Here is a tiny trained network, its code and every weight. The questions are about switching its units off for an input and a target symbol, where a switched-off unit gives its printed mean instead of its output.

import numpy as np


def w(rows, s, z=0):
    codes = np.array(rows[::2]) - 128.0
    scale = np.full(codes.shape[1], s)
    scale[-1] = z or s
    return codes * scale


def norm(h):
    return h / np.sqrt((h * h).mean(-1, keepdims=True) + 1e-5)


def softmax(a):
    e = np.exp(a - a.max(-1, keepdims=True))
    return e / e.sum(-1, keepdims=True)


def log_softmax(a):
    a = a - a.max(-1, keepdims=True)
    return a - np.log(np.exp(a).sum(-1, keepdims=True))


def net(x, mask):
    ids = ['ΓΘΠΣΩαβεζηλμτφ'.index(c) for c in x.split()]
    T = len(ids)
    res = E[ids] + P[:T]
    u = 0
    for l in range(3):
        r = norm(res)
        for j in range(3):
            rows = slice(3 * j, 3 * j + 3)
            q, k, v = (r @ M[l][rows].T for M in (Q, K, V))
            z = softmax(np.where(np.tri(T) > 0, q @ k.T / 3**0.5, -1e9)) @ v
            o = O[l][rows]
            res = res + np.where(mask[u + j], z, o[:, -1]) @ o[:, :-1]
        u += 3
    return log_softmax(norm(res)[-1] @ U[:, :-1].T + U[:, -1])


Q, K, V, O = {}, {}, {}, {}
E = w([
[139,162,149,201,109,113,35,87,179],'Γ',
[203,199,181,177,105,101,105,99,156],'Θ',
[124,111,146,150,92,202,142,200,180],'Π',
[142,116,146,169,126,135,185,222,149],'Σ',
[67,107,167,64,125,61,202,119,140],'Ω',
[94,129,92,201,85,194,148,142,113],'α',
[93,95,90,151,133,207,120,115,31],'β',
[135,157,79,182,54,98,52,97,66],'ε',
[82,98,173,30,88,102,202,91,88],'ζ',
[68,78,59,26,129,184,84,143,181],'η',
[166,146,157,202,124,102,37,102,86],'λ',
[50,168,139,83,59,59,89,3,143],'μ',
[198,205,58,84,65,70,123,151,88],'τ',
[73,199,84,105,143,164,134,169,112],'φ',
],0.021)
P = w([
[167,109,113,59,63,71,130,146,190],'0',
[123,85,121,67,29,112,145,186,129],'1',
[128,102,142,76,54,103,158,164,115],'2',
[98,83,132,107,78,97,129,176,132],'3',
[103,91,149,118,103,94,125,162,131],'4',
[100,92,150,135,125,101,117,143,135],'5',
[98,90,180,139,131,110,121,138,134],'6',
[91,101,200,163,139,129,134,114,133],'7',
[85,91,208,161,156,119,125,114,131],'8',
[83,71,248,164,146,101,142,112,143],'9',
],0.013)
Q[0] = w([
[137,103,104,135,142,217,104,207,131],'L0H1',
[85,60,152,47,172,148,127,98,156],'L0H1',
[103,171,75,18,190,65,156,72,108],'L0H1',
[251,178,57,82,123,88,119,95,101],'L0H2',
[151,165,80,120,145,197,168,184,94],'L0H2',
[17,64,110,170,96,208,159,204,149],'L0H2',
[171,130,163,205,103,137,87,136,194],'L0H3',
[111,152,171,137,120,128,63,116,119],'L0H3',
[224,168,124,147,136,86,91,86,154],'L0H3',
],0.011)
K[0] = w([
[104,101,107,166,191,194,110,146,93],'L0H1',
[86,116,148,61,120,138,132,169,220],'L0H1',
[99,170,58,4,67,102,122,133,170],'L0H1',
[156,129,66,88,41,83,92,179,101],'L0H2',
[68,214,83,113,176,153,137,246,93],'L0H2',
[28,149,170,150,188,155,126,150,114],'L0H2',
[131,118,157,171,172,176,128,86,135],'L0H3',
[174,135,139,120,100,145,124,101,185],'L0H3',
[226,117,121,130,62,140,104,198,156],'L0H3',
],0.012)
V[0] = w([
[130,47,96,117,147,130,186,167,120],'L0H1',
[79,195,78,135,121,135,207,122,187],'L0H1',
[161,98,69,138,90,188,113,147,70],'L0H1',
[235,28,133,160,75,57,115,83,140],'L0H2',
[76,179,174,170,104,129,117,115,159],'L0H2',
[57,254,110,102,150,117,88,188,97],'L0H2',
[192,137,151,169,127,160,127,150,210],'L0H3',
[77,205,158,126,93,126,155,149,101],'L0H3',
[215,93,83,172,150,107,162,175,109],'L0H3',
],0.011)
O[0] = w([
[180,166,138,93,93,171,175,108,110,123],'L0H1',
[172,46,151,142,157,116,179,176,134,169],'L0H1',
[121,138,114,157,76,103,184,101,119,149],'L0H1',
[154,195,120,144,208,108,41,66,54,5],'L0H2',
[159,134,81,111,122,81,140,207,122,176],'L0H2',
[89,160,94,70,51,111,226,207,182,252],'L0H2',
[144,171,115,126,132,111,31,169,98,96],'L0H3',
[142,144,129,113,92,95,171,181,167,204],'L0H3',
[94,9,98,103,167,82,74,133,44,66],'L0H3',
],0.011,0.016)
Q[1] = w([
[107,111,135,145,87,103,161,135,133],'L1H1',
[132,109,136,88,136,69,110,101,169],'L1H1',
[111,92,163,95,148,134,73,73,123],'L1H1',
[154,130,98,150,115,253,157,154,111],'L1H2',
[152,156,200,87,121,64,120,56,95],'L1H2',
[194,50,240,148,51,37,166,93,129],'L1H2',
[185,77,62,114,80,121,104,105,155],'L1H3',
[90,157,111,96,151,90,104,123,152],'L1H3',
[135,110,88,134,47,120,108,128,107],'L1H3',
],0.012)
K[1] = w([
[136,197,126,120,143,150,136,183,129],'L1H1',
[130,89,159,90,138,186,132,130,165],'L1H1',
[177,71,140,108,144,132,116,93,135],'L1H1',
[91,96,93,99,140,251,165,150,156],'L1H2',
[140,127,163,158,111,52,108,89,62],'L1H2',
[148,23,172,169,101,91,163,79,138],'L1H2',
[79,185,72,85,107,72,168,129,119],'L1H3',
[110,133,146,103,140,69,112,135,130],'L1H3',
[68,175,85,109,145,58,172,135,147],'L1H3',
],0.012)
V[1] = w([
[197,214,7,9,89,93,144,104,63],'L1H1',
[73,172,88,139,67,127,77,131,49],'L1H1',
[100,164,64,40,137,145,116,225,117],'L1H1',
[163,145,1,116,119,144,157,176,196],'L1H2',
[121,127,79,83,165,239,138,188,69],'L1H2',
[106,141,254,116,55,126,118,86,77],'L1H2',
[171,135,131,141,105,81,174,154,160],'L1H3',
[108,84,215,171,241,196,59,133,118],'L1H3',
[87,125,202,146,160,152,155,204,114],'L1H3',
],0.0083)
O[1] = w([
[131,103,162,204,64,37,67,116,254,156],'L1H1',
[80,74,169,123,171,105,143,182,230,112],'L1H1',
[69,165,126,137,48,88,51,162,188,182],'L1H1',
[196,123,110,132,168,120,130,74,137,197],'L1H2',
[177,143,194,84,136,81,219,68,191,109],'L1H2',
[67,160,177,156,106,80,71,224,160,124],'L1H2',
[176,118,94,125,137,91,63,118,106,189],'L1H3',
[155,115,144,40,88,202,232,129,92,9],'L1H3',
[115,72,126,68,109,144,142,99,100,143],'L1H3',
],0.0085,0.014)
Q[2] = w([
[162,215,47,143,112,120,115,139,119],'L2H1',
[186,66,149,132,129,115,129,186,129],'L2H1',
[142,79,99,96,128,124,83,96,141],'L2H1',
[141,157,195,33,131,61,181,133,171],'L2H2',
[122,102,77,135,50,184,165,147,243],'L2H2',
[129,115,218,191,156,120,165,110,191],'L2H2',
[200,115,109,146,141,92,114,68,155],'L2H3',
[114,156,75,155,83,183,99,168,145],'L2H3',
[139,99,79,196,155,143,90,110,85],'L2H3',
],0.011)
K[2] = w([
[179,127,89,120,53,89,71,165,148],'L2H1',
[159,93,83,72,156,125,175,106,193],'L2H1',
[179,99,90,124,124,99,114,111,110],'L2H1',
[226,140,159,2,116,185,101,156,159],'L2H2',
[117,115,98,107,128,100,200,132,205],'L2H2',
[191,69,189,143,115,187,127,122,192],'L2H2',
[80,117,42,180,143,105,150,57,135],'L2H3',
[62,184,124,138,76,166,101,166,180],'L2H3',
[90,103,204,167,115,166,146,95,185],'L2H3',
],0.01)
V[2] = w([
[75,221,171,167,104,80,58,139,31],'L2H1',
[135,116,138,113,180,141,216,106,87],'L2H1',
[125,82,110,201,129,45,151,157,2],'L2H1',
[169,111,194,219,143,70,187,116,194],'L2H2',
[145,71,161,173,110,110,238,172,111],'L2H2',
[104,52,131,114,43,69,168,77,241],'L2H2',
[173,66,135,241,175,220,150,165,206],'L2H3',
[68,127,201,118,72,82,188,166,122],'L2H3',
[94,215,153,160,164,196,138,238,132],'L2H3',
],0.008)
O[2] = w([
[152,164,173,174,201,182,84,215,135,94],'L2H1',
[118,117,133,127,16,107,157,116,170,73],'L2H1',
[125,159,170,192,116,109,137,214,101,98],'L2H1',
[123,146,156,176,160,119,118,184,8,177],'L2H2',
[126,115,180,84,94,152,118,95,65,177],'L2H2',
[135,128,109,86,241,169,107,88,68,250],'L2H2',
[142,32,17,77,90,246,168,105,165,131],'L2H3',
[108,176,180,198,179,141,147,192,167,186],'L2H3',
[145,88,188,99,105,165,94,254,100,149],'L2H3',
],0.0088,0.013)
U = w([
[90,125,130,103,159,126,130,147,127,3],'Γ',
[100,140,110,112,143,127,129,104,156,15],'Θ',
[205,87,153,59,110,188,68,151,157,87],'Π',
[186,124,176,84,90,86,111,158,91,42],'Σ',
[162,145,158,128,114,169,137,117,133,47],'Ω',
[184,23,80,190,142,124,150,166,80,73],'α',
[1,113,130,174,109,198,136,57,121,101],'β',
[90,13,184,131,182,47,150,132,135,18],'ε',
[135,124,153,149,133,157,149,130,122,38],'ζ',
[126,97,66,95,173,147,130,11,177,205],'η',
[31,145,101,119,186,212,80,147,165,183],'λ',
[185,233,164,182,159,190,170,120,187,38],'μ',
[124,192,115,152,65,34,30,73,188,248],'τ',
[72,146,92,96,21,122,174,161,211,122],'φ',
],0.0085,0.0042)

Each question gives the input, a string of symbols that net reads in full, and the target symbol t.
The units are the heads (3 rows each of Q, K, V and O). Each row of codes is followed by its name. A weight is (code - 128) times the scale printed after its matrix; where a second scale follows, it is the last column's (O and U).
mask holds one flag per head, layer by layer. A switched-off head (its flag False) gives its mean, the last column of its rows in O, instead of its output. The means were averaged over made-up inputs and are rounded, as every weight is.
A unit's drop is (log p(t) with every unit on - log p(t) with that unit switched off) / (log p(t) with every unit on - log p(t) with every unit switched off).
The circuit of an input: a set's keep is (log p(t) with only the set's units on - log p(t) with every unit switched off) / (log p(t) with every unit on - log p(t) with every unit switched off). Starting from all 9 units, units are removed one at a time, each time the one whose removal leaves the highest keep (on an exact tie, the one counted first), for as long as the keep stays at least 0.8.
units of the circuit, in order: the units of the circuit, biggest drop first
unit that matters most: the unit with the biggest drop
which heads matter: for each layer, one digit per head in row order, 1 if its drop is at least 0.15 and else 0, layers parted by /
input α β β, target β: unit that matters most -> L0H2
input Π α α, target α: units of the circuit, in order -> [L0H2 L0H3]
input α ε Σ, target ε: which heads matter -> 011 / 100 / 000
input Π Π Π Γ μ β, target μ: units of the circuit, in order -> [L0H2 L0H3]
input φ Σ φ Π α Γ μ β, target μ: units of the circuit, in order -> [L0H3 L0H2]
input ε α τ Σ φ Θ, target τ: which heads matter -> 001 / 000 / 010
input φ α α φ Ω, target ε: which heads matter -> 110 / 000 / 000
input Π η α ε α, target ε: which heads matter -> 111 / 100 / 000
input α Π β μ Γ Π, target μ: units of the circuit, in order -> [L0H1 L0H2]
input η φ Π η ζ α, target η: units of the circuit, in order -> [L0H2 L2H1 L1H2]
input Π Ω μ, target τ: which heads matter -> 000 / 000 / 000
input η φ φ Σ Π Γ ζ η, target η: units of the circuit, in order -> [L0H2 L1H2]
input Π η φ Θ α λ, target τ: which heads matter -> 000 / 000 / 010
input φ α μ η Π, target μ: units of the circuit, in order -> [L0H2 L0H3]
input β μ η η Π φ μ, target λ: units of the circuit, in order -> [L0H2 L1H2 L2H1]
input Θ φ α μ α μ Σ, target μ: units of the circuit, in order -> [L0H3 L0H2]
input φ Π ε Ω Π φ Ω, target ε: units of the circuit, in order -> [L0H2]
input φ Σ η β ζ, target ε: which heads matter -> 110 / 010 / 000
input Π τ ζ λ λ λ Π, target λ: which heads matter -> 100 / 000 / 000
input α Σ Π β α Γ Ω, target η: which heads matter -> 111 / 000 / 001
input φ Ω α φ ε ε α, target ε: units of the circuit, in order -> [L0H2 L1H1 L2H2]
input Ω φ φ λ, target τ: which heads matter -> 100 / 000 / 010
input φ τ α α, target τ: units of the circuit, in order -> [L0H2 L1H1]
input φ α Π φ Π ε Π, target ε: which heads matter -> 010 / 110 / 110
input φ φ Ω α β Π Σ, target β: which heads matter -> 111 / 000 / 000
input α φ Π φ ζ, target η: unit that matters most -> L0H3
input Ω Π φ τ, target τ: unit that matters most -> L0H2
input Ω Π μ φ α φ φ α Ω, target τ: units of the circuit, in order -> [L0H2 L2H3]
input Σ β φ Σ Γ η Π, target η: which heads matter -> 110 / 010 / 100
input φ Ω φ μ, target τ: which heads matter -> 010 / 000 / 000
